Below is a small trained network, with its code and all its weights. Each question gives an input and a class and asks what happens when units are switched off, that is, made to give their printed mean instead of their output.

import numpy as np


def w(rows, s, z=0):
    codes = np.array(rows[::2]) - 128.0
    scale = np.full(codes.shape[1], s)
    scale[-1] = z or s
    return codes * scale


def f(y):
    return y / 2 * (1 + np.tanh(0.7978845608 * (y + 0.044715 * y**3)))


def log_softmax(a):
    a = a - a.max(-1, keepdims=True)
    return a - np.log(np.exp(a).sum(-1, keepdims=True))


def net(x, mask):
    res = np.array(x, float).reshape(1, 4) / 4 @ E
    y = f(res @ A[0][:, :-1].T + A[0][:, -1])
    res = res + np.where(mask, y, B[0][:, -1]) @ B[0][:, :-1]
    return log_softmax(res[-1] @ U[:, :-1].T + U[:, -1])


A, B = {}, {}
E = w([
[241,94,123,76,250,182,18],'x0',
[73,134,17,89,13,158,82],'x1',
[177,207,82,13,161,200,234],'x2',
[202,239,52,255,74,237,116],'x3',
],0.0078)
A[0] = w([
[145,239,92,185,143,175,38,188],'neuron 1',
[229,149,141,173,164,165,79,178],'neuron 2',
[123,42,95,38,121,132,89,193],'neuron 3',
[114,62,69,30,94,109,106,226],'neuron 4',
[200,148,182,80,214,167,164,172],'neuron 5',
[147,42,158,129,143,76,46,57],'neuron 6',
[59,112,153,90,36,59,184,211],'neuron 7',
[116,128,33,92,49,223,103,254],'neuron 8',
[160,71,126,48,211,89,86,240],'neuron 9',
[169,211,158,164,168,180,173,201],'neuron 10',
[138,125,138,172,93,135,5,241],'neuron 11',
[135,182,115,160,160,180,206,146],'neuron 12',
[92,39,190,121,122,30,140,227],'neuron 13',
[188,254,87,135,100,177,233,218],'neuron 14',
[158,177,142,56,176,148,104,173],'neuron 15',
[67,91,125,38,86,86,119,245],'neuron 16',
[215,126,150,172,162,89,72,128],'neuron 17',
[200,201,133,202,85,166,89,194],'neuron 18',
[140,185,143,212,76,158,116,186],'neuron 19',
[94,100,228,95,114,62,72,219],'neuron 20',
[62,91,93,84,90,114,160,135],'neuron 21',
[194,97,75,36,156,140,81,183],'neuron 22',
],0.0097,0.0046)
B[0] = w([
[54,66,37,111,118,219,115,235],'neuron 1',
[114,58,104,43,150,156,76,212],'neuron 2',
[176,233,163,228,195,138,130,188],'neuron 3',
[110,223,117,164,150,93,89,200],'neuron 4',
[165,76,188,22,183,190,228,205],'neuron 5',
[237,133,202,212,133,27,81,176],'neuron 6',
[2,235,117,75,123,90,126,236],'neuron 7',
[129,197,35,102,90,93,47,250],'neuron 8',
[225,149,204,134,224,144,109,209],'neuron 9',
[154,56,79,60,56,179,220,201],'neuron 10',
[125,28,120,153,205,108,8,218],'neuron 11',
[175,96,125,132,19,162,226,185],'neuron 12',
[67,107,220,142,235,8,168,227],'neuron 13',
[197,168,99,135,32,177,208,255],'neuron 14',
[196,171,170,100,206,213,165,181],'neuron 15',
[95,250,148,155,172,56,97,214],'neuron 16',
[120,31,149,79,88,95,80,178],'neuron 17',
[59,16,44,146,60,232,93,231],'neuron 18',
[63,63,44,173,107,210,93,211],'neuron 19',
[140,149,199,187,232,30,152,206],'neuron 20',
[79,186,149,102,60,53,104,184],'neuron 21',
[160,192,140,180,229,227,93,200],'neuron 22',
],0.0068,0.014)
U = w([
[177,210,128,116,230,210,111,118],'0',
[2,129,180,121,194,57,186,75],'1',
[137,130,79,159,65,173,173,87],'2',
[50,199,84,113,111,97,55,43],'3',
[71,63,85,177,106,187,22,240],'4',
[152,171,133,98,49,98,152,5],'5',
[189,113,188,152,174,37,51,200],'6',
[168,73,183,37,176,154,165,111],'7',
],0.0091,0.0023)

Each question gives the input, the list of numbers given to net, and the class t.
The units are the neurons (one row each of A and B). Each row of codes is followed by its name. A weight is (code - 128) times the scale printed after its matrix; where a second scale follows, it is the last column's (A, B and U).
mask holds one flag per neuron, in row order. A switched-off neuron (its flag False) gives its mean, the last column of its row in B, instead of its output. The means were averaged over made-up inputs and are rounded, as every weight is.
A unit's drop is (log p(t) with every unit on - log p(t) with that unit switched off) / (log p(t) with every unit on - log p(t) with every unit switched off).
The circuit of an input: a set's keep is (log p(t) with only the set's units on - log p(t) with every unit switched off) / (log p(t) with every unit on - log p(t) with every unit switched off). Starting from the 12 units with the biggest drops (on a tie, the unit counted first), units are removed one at a time, each time the one whose removal leaves the highest keep (on an exact tie, the one counted first), for as long as the keep stays at least 0.8.
units of the circuit, in order: the units of the circuit, biggest drop first
top k neurons: the k neurons with the biggest drops, biggest first
drop when u is switched off: that unit's drop, to one decimal
input [1,-2,-6,-8], class 6: units of the circuit, in order	[neuron 6]
input [-3,-3,2,0], class 2: units of the circuit, in order	[neuron 9; neuron 16; neuron 11]
input [-1,-3,6,-6], class 0: top 2 neurons	[neuron 9; neuron 15]
input [3,8,2,-8], class 0: top 2 neurons	[neuron 22; neuron 3]
input [2,4,3,6], class 4: top 2 neurons	[neuron 18; neuron 1]
input [7,5,5,6], class 4: top 3 neurons	[neuron 18; neuron 1; neuron 2]
input [3,-5,1,8], class 4: top 2 neurons	[neuron 18; neuron 2]
input [1,2,0,-5], class 6: top 2 neurons	[neuron 9; neuron 1]
input [7,-8,8,-5], class 7: top 2 neurons	[neuron 5; neuron 10]
input [8,-8,0,-8], class 6: top 4 neurons	[neuron 6; neuron 13; neuron 20; neuron 17]
input [-2,-1,-8,-4], class 6: top 3 neurons	[neuron 6; neuron 1; neuron 11]
input [7,-5,4,-1], class 7: top 2 neurons	[neuron 5; neuron 17]
input [-1,4,5,0], class 5: top 2 neurons	[neuron 14; neuron 11]
input [-1,7,6,6], class 2: units of the circuit, in order	[neuron 14]
input [1,-7,2,3], class 7: drop when neuron 5 is switched off	0.1
input [-8,4,7,-6], class 3: drop when neuron 21 is switched off	0.2
input [-6,-7,3,0], class 2: drop when neuron 10 is switched off	0.2
input [2,-4,4,5], class 2: drop when neuron 14 is switched off	0.1
input [-1,3,-1,-1], class 3: top 2 neurons	[neuron 5; neuron 13]
input [-6,5,-6,-1], class 1: units of the circuit, in order	[neuron 13]
